Below are the code and all the weights of a small trained network. Each question names an input and a class and asks about switching units off, where a switched-off unit gives its printed mean instead of its output.

import numpy as np


def w(rows, s, z=0):
    codes = np.array(rows[::2]) - 128.0
    scale = np.full(codes.shape[1], s)
    scale[-1] = z or s
    return codes * scale


def f(y):
    return np.maximum(y, 0)


def log_softmax(a):
    a = a - a.max(-1, keepdims=True)
    return a - np.log(np.exp(a).sum(-1, keepdims=True))


def net(x, mask):
    res = np.array(x, float).reshape(1, 6) / 4 @ E
    y = f(res @ A[0][:, :-1].T + A[0][:, -1])
    res = res + np.where(mask, y, B[0][:, -1]) @ B[0][:, :-1]
    return log_softmax(res[-1] @ U[:, :-1].T + U[:, -1])


A, B = {}, {}
E = w([
[208,185,85,197],'x0',
[214,121,132,25],'x1',
[140,61,27,94],'x2',
[160,163,186,112],'x3',
[56,255,71,88],'x4',
[111,145,75,151],'x5',
],0.0067)
A[0] = w([
[80,170,116,113,136],'neuron 0',
[163,114,103,95,149],'neuron 1',
[142,121,205,157,223],'neuron 2',
[91,101,219,136,176],'neuron 3',
[202,94,173,119,159],'neuron 4',
[146,123,148,127,124],'neuron 5',
[66,106,191,136,147],'neuron 6',
[123,102,79,206,141],'neuron 7',
[130,149,148,66,120],'neuron 8',
[122,80,124,73,253],'neuron 9',
[133,222,129,151,109],'neuron 10',
[115,76,113,93,162],'neuron 11',
[58,111,202,134,148],'neuron 12',
[139,221,132,180,148],'neuron 13',
[138,177,125,79,107],'neuron 14',
[180,95,152,122,126],'neuron 15',
[10,166,72,117,114],'neuron 16',
[166,170,105,74,85],'neuron 17',
],0.011,0.0058)
B[0] = w([
[129,198,130,137,195],'neuron 0',
[158,132,154,133,173],'neuron 1',
[212,113,113,113,253],'neuron 2',
[182,115,145,140,239],'neuron 3',
[181,166,106,79,217],'neuron 4',
[140,141,100,124,149],'neuron 5',
[170,105,203,199,211],'neuron 6',
[136,57,99,178,208],'neuron 7',
[122,108,178,163,171],'neuron 8',
[216,168,143,116,238],'neuron 9',
[119,146,169,230,217],'neuron 10',
[191,129,114,137,187],'neuron 11',
[159,122,211,192,221],'neuron 12',
[154,120,135,254,248],'neuron 13',
[103,128,178,157,172],'neuron 14',
[158,198,104,104,182],'neuron 15',
[131,217,34,69,243],'neuron 16',
[113,118,191,144,166],'neuron 17',
],0.0093,0.0068)
U = w([
[153,120,192,82,209],'0',
[14,206,144,143,47],'1',
[66,98,175,69,1],'2',
[169,92,180,220,159],'3',
[55,1,59,157,64],'4',
[154,191,34,41,161],'5',
],0.0081,0.0034)

Each question gives the input, the list of numbers given to net, and the class t.
The units are the neurons (one row each of A and B). Each row of codes is followed by its name. A weight is (code - 128) times the scale printed after its matrix; where a second scale follows, it is the last column's (A, B and U).
mask holds one flag per neuron, in row order. A switched-off neuron (its flag False) gives its mean, the last column of its row in B, instead of its output. The means were averaged over made-up inputs and are rounded, as every weight is.
A unit's drop is (log p(t) with every unit on - log p(t) with that unit switched off) / (log p(t) with every unit on - log p(t) with every unit switched off).
The circuit of an input: a set's keep is (log p(t) with only the set's units on - log p(t) with every unit switched off) / (log p(t) with every unit on - log p(t) with every unit switched off). Starting from the 12 units with the biggest drops (on a tie, the unit counted first), units are removed one at a time, each time the one whose removal leaves the highest keep (on an exact tie, the one counted first), for as long as the keep stays at least 0.8.
units of the circuit, in order: the units of the circuit, biggest drop first
most important unit: the unit with the biggest drop
top k neurons: the k neurons with the biggest drops, biggest first
drop when u is switched off: that unit's drop, to one decimal
input [2,8,0,-3,-1,0], class 5: units of the circuit, in order => neuron 12; neuron 13
input [-1,7,3,6,-5,1], class 5: units of the circuit, in order => neuron 4; neuron 15
input [7,-3,7,-7,1,-6], class 4: most important unit => neuron 7
input [-2,-2,0,2,8,7], class 1: top 2 neurons => neuron 10; neuron 2
input [1,-5,7,-6,1,-5], class 5: units of the circuit, in order => neuron 16; neuron 13
input [-4,-7,2,7,5,8], class 1: top 2 neurons => neuron 16; neuron 2
input [-5,-3,1,4,4,7], class 1: top 2 neurons => neuron 2; neuron 4
input [3,6,7,4,5,-8], class 0: top 2 neurons => neuron 16; neuron 17
input [3,-1,5,1,0,5], class 4: drop when neuron 16 is switched off => 0.1
input [-7,-6,4,-1,6,6], class 5: drop when neuron 16 is switched off => 0.9
input [7,4,0,-5,8,7], class 1: drop when neuron 16 is switched off => 0.2
